Below are the code and all the weights of a small trained network. Each question names an input and a target symbol and asks about switching units off, where a switched-off unit gives its printed mean instead of its output.

import numpy as np


def w(rows, s, z=0):
    codes = np.array(rows[::2]) - 128.0
    scale = np.full(codes.shape[1], s)
    scale[-1] = z or s
    return codes * scale


def norm(h):
    return h / np.sqrt((h * h).mean(-1, keepdims=True) + 1e-5)


def f(y):
    return y / 2 * (1 + np.tanh(0.7978845608 * (y + 0.044715 * y**3)))


def softmax(a):
    e = np.exp(a - a.max(-1, keepdims=True))
    return e / e.sum(-1, keepdims=True)


def log_softmax(a):
    a = a - a.max(-1, keepdims=True)
    return a - np.log(np.exp(a).sum(-1, keepdims=True))


def net(x, mask):
    ids = ['βγδεζημξπστφψ'.index(c) for c in x.split()]
    T = len(ids)
    res = E[ids] + P[:T]
    u = 0
    for l in range(2):
        q, k, v = (norm(res) @ M[l].T for M in (Q, K, V))
        z = softmax(np.where(np.tri(T) > 0, q @ k.T / 4**0.5, -1e9)) @ v
        res = res + np.where(mask[u], z, O[l][:, -1]) @ O[l][:, :-1]
        u += 1
        y = f(norm(res) @ A[l][:, :-1].T + A[l][:, -1])
        res = res + np.where(mask[u : u + 12], y, B[l][:, -1]) @ B[l][:, :-1]
        u += 12
    return log_softmax(norm(res)[-1] @ U[:, :-1].T + U[:, -1])


Q, K, V, O, A, B = {}, {}, {}, {}, {}, {}
E = w([
[9,135,153],'β',
[137,126,170],'γ',
[150,72,140],'δ',
[146,100,131],'ε',
[150,171,217],'ζ',
[143,107,215],'η',
[146,95,135],'μ',
[45,131,118],'ξ',
[144,103,120],'π',
[78,127,98],'σ',
[138,119,113],'τ',
[124,126,103],'φ',
[81,61,151],'ψ',
],0.014)
P = w([
[98,64,210],'0',
[100,95,249],'1',
[97,99,238],'2',
[102,102,228],'3',
[109,104,209],'4',
[109,86,206],'5',
[114,75,179],'6',
[123,79,184],'7',
[130,86,186],'8',
[121,63,161],'9',
[129,60,159],'10',
],0.0019)
Q[0] = w([
[58,71,91],'0.h0',
[160,2,42],'0.h0',
[138,61,82],'0.h0',
[119,107,115],'0.h0',
],0.017)
K[0] = w([
[128,18,78],'0.h0',
[70,4,186],'0.h0',
[98,45,148],'0.h0',
[123,101,126],'0.h0',
],0.016)
V[0] = w([
[231,147,101],'0.h0',
[3,124,158],'0.h0',
[142,151,116],'0.h0',
[204,36,133],'0.h0',
],0.0045)
O[0] = w([
[99,123,192,78],'0.h0',
[148,99,40,161],'0.h0',
[115,109,131,88],'0.h0',
[166,253,207,253],'0.h0',
],0.0059,0.0037)
A[0] = w([
[127,161,120,95],'0.n0',
[101,152,132,41],'0.n1',
[59,130,92,117],'0.n2',
[5,120,144,109],'0.n3',
[68,199,104,216],'0.n4',
[109,105,124,202],'0.n5',
[141,151,89,160],'0.n6',
[147,242,15,44],'0.n7',
[99,180,45,74],'0.n8',
[227,197,49,248],'0.n9',
[141,130,106,192],'0.n10',
[52,134,86,119],'0.n11',
],0.013,0.0016)
B[0] = w([
[101,98,127,126],'0.n0',
[114,106,98,127],'0.n1',
[157,177,95,164],'0.n2',
[188,112,57,250],'0.n3',
[72,120,151,191],'0.n4',
[148,140,137,145],'0.n5',
[128,133,93,135],'0.n6',
[25,82,44,201],'0.n7',
[135,139,35,166],'0.n8',
[209,250,104,254],'0.n9',
[142,134,125,136],'0.n10',
[159,185,86,174],'0.n11',
],0.022,0.0042)
Q[1] = w([
[4,200,188],'1.h0',
[114,153,145],'1.h0',
[63,77,85],'1.h0',
[102,141,108],'1.h0',
],0.014)
K[1] = w([
[48,255,205],'1.h0',
[107,164,130],'1.h0',
[122,45,203],'1.h0',
[81,101,142],'1.h0',
],0.0092)
V[1] = w([
[149,199,95],'1.h0',
[150,11,115],'1.h0',
[239,72,100],'1.h0',
[8,65,68],'1.h0',
],0.011)
O[1] = w([
[76,94,213,184],'1.h0',
[198,93,36,99],'1.h0',
[205,59,151,209],'1.h0',
[48,83,7,2],'1.h0',
],0.012,0.0062)
A[1] = w([
[142,85,132,121],'1.n0',
[128,131,99,119],'1.n1',
[181,113,106,1],'1.n2',
[130,148,138,156],'1.n3',
[94,90,75,73],'1.n4',
[91,141,133,144],'1.n5',
[132,134,91,111],'1.n6',
[9,135,156,208],'1.n7',
[117,174,69,137],'1.n8',
[149,30,136,117],'1.n9',
[114,126,127,80],'1.n10',
[142,126,199,191],'1.n11',
],0.015,0.0035)
B[1] = w([
[117,132,99,135],'1.n0',
[121,135,155,136],'1.n1',
[168,200,165,146],'1.n2',
[117,108,128,152],'1.n3',
[109,81,137,131],'1.n4',
[124,145,108,127],'1.n5',
[115,140,162,145],'1.n6',
[99,255,59,158],'1.n7',
[61,110,170,187],'1.n8',
[80,97,79,157],'1.n9',
[147,143,123,113],'1.n10',
[73,68,124,254],'1.n11',
],0.029,0.0072)
U = w([
[44,191,222,170],'β',
[94,108,123,70],'γ',
[90,144,50,129],'δ',
[51,108,31,98],'ε',
[213,73,51,141],'ζ',
[111,54,104,92],'η',
[168,124,203,97],'μ',
[59,244,73,125],'ξ',
[127,103,215,135],'π',
[181,184,174,58],'σ',
[101,92,139,102],'τ',
[165,165,99,58],'φ',
[183,134,79,254],'ψ',
],0.011,0.0051)

Each question gives the input, a string of symbols that net reads in full, and the target symbol t.
The units are the heads (4 rows each of Q, K, V and O) and the neurons (one row each of A and B). Each row of codes is followed by its name. A weight is (code - 128) times the scale printed after its matrix; where a second scale follows, it is the last column's (O, A, B and U).
mask holds one flag per unit, layer by layer, with each layer's heads first. A switched-off unit (its flag False) gives its mean, the last column of its rows in O or B, instead of its output. The means were averaged over made-up inputs and are rounded, as every weight is.
A unit's drop is (log p(t) with every unit on - log p(t) with that unit switched off) / (log p(t) with every unit on - log p(t) with every unit switched off).
The circuit of an input: a set's keep is (log p(t) with only the set's units on - log p(t) with every unit switched off) / (log p(t) with every unit on - log p(t) with every unit switched off). Starting from the 12 units with the biggest drops (on a tie, the unit counted first), units are removed one at a time, each time the one whose removal leaves the highest keep (on an exact tie, the one counted first), for as long as the keep stays at least 0.8.
circuit, biggest first: the units of the circuit, biggest drop first
k most important neurons: the k neurons with the biggest drops, biggest first
top k neurons in layer l: the k neurons of layer l with the biggest drops, biggest first
drop of u: that unit's drop, to one decimal
input δ σ γ, target ε: circuit, biggest first : (0.n9, 1.h0)
input π τ ε π δ σ τ τ π ε, target β: most important neuron : (0.n3)
input φ δ ζ, target ξ: circuit, biggest first : (0.n3, 1.h0, 1.n7, 0.n9)
input μ η γ δ τ π, target β: 4 most important neurons : (0.n3, 0.n9, 0.n7, 1.n7)
input τ ε ξ ε φ δ, target ξ: 3 most important neurons : (0.n3, 0.n9, 1.n7)
input β τ τ, target β: 2 most important neurons : (0.n7, 0.n3)
input ε τ φ γ, target ξ: 2 most important neurons : (0.n3, 1.n7)
input μ τ ξ τ π, target β: top 4 neurons in layer 0 : (0.n3, 0.n7, 0.n9, 0.n5)
input ε γ τ, target β: top 2 neurons in layer 0 : (0.n3, 0.n7)
input τ ε ψ ξ, target ψ: 4 most important neurons : (0.n3, 0.n7, 0.n9, 1.n11)
input δ ζ τ ξ μ τ τ τ δ δ, target β: top 4 neurons in layer 0 : (0.n3, 0.n7, 0.n9, 0.n8)
input τ σ σ σ η, target ε: top 4 neurons in layer 0 : (0.n3, 0.n9, 0.n7, 0.n4)
input β η φ π τ φ ξ δ φ τ ψ, target ζ: 2 most important neurons : (0.n9, 1.n9)
input ψ τ μ ε φ ξ π δ η τ μ, target π: top neuron in layer 0 : (0.n3)
input β τ ψ β ψ δ ξ, target ψ: top 4 neurons in layer 0 : (0.n3, 0.n7, 0.n9, 0.n11)
input ξ γ τ β φ δ γ, target ξ: 3 most important neurons : (0.n3, 0.n9, 1.n7)
input φ τ τ ζ φ δ, target ξ: 3 most important neurons : (0.n3, 1.n7, 0.n9)
input τ π ξ ξ τ ψ ψ π β, target ψ: drop of 1.h0 : 0.5
input π ψ γ μ ζ ψ δ β, target ψ: drop of 1.h0 : 0.4
input φ ε ζ ε τ π δ φ ζ, target ξ: most important neuron : (0.n3)
input ψ μ ξ ε β π τ φ μ, target π: drop of 1.h0 : 0.2
input τ β τ γ τ τ η ψ, target ζ: drop of 1.n9 : 0.1
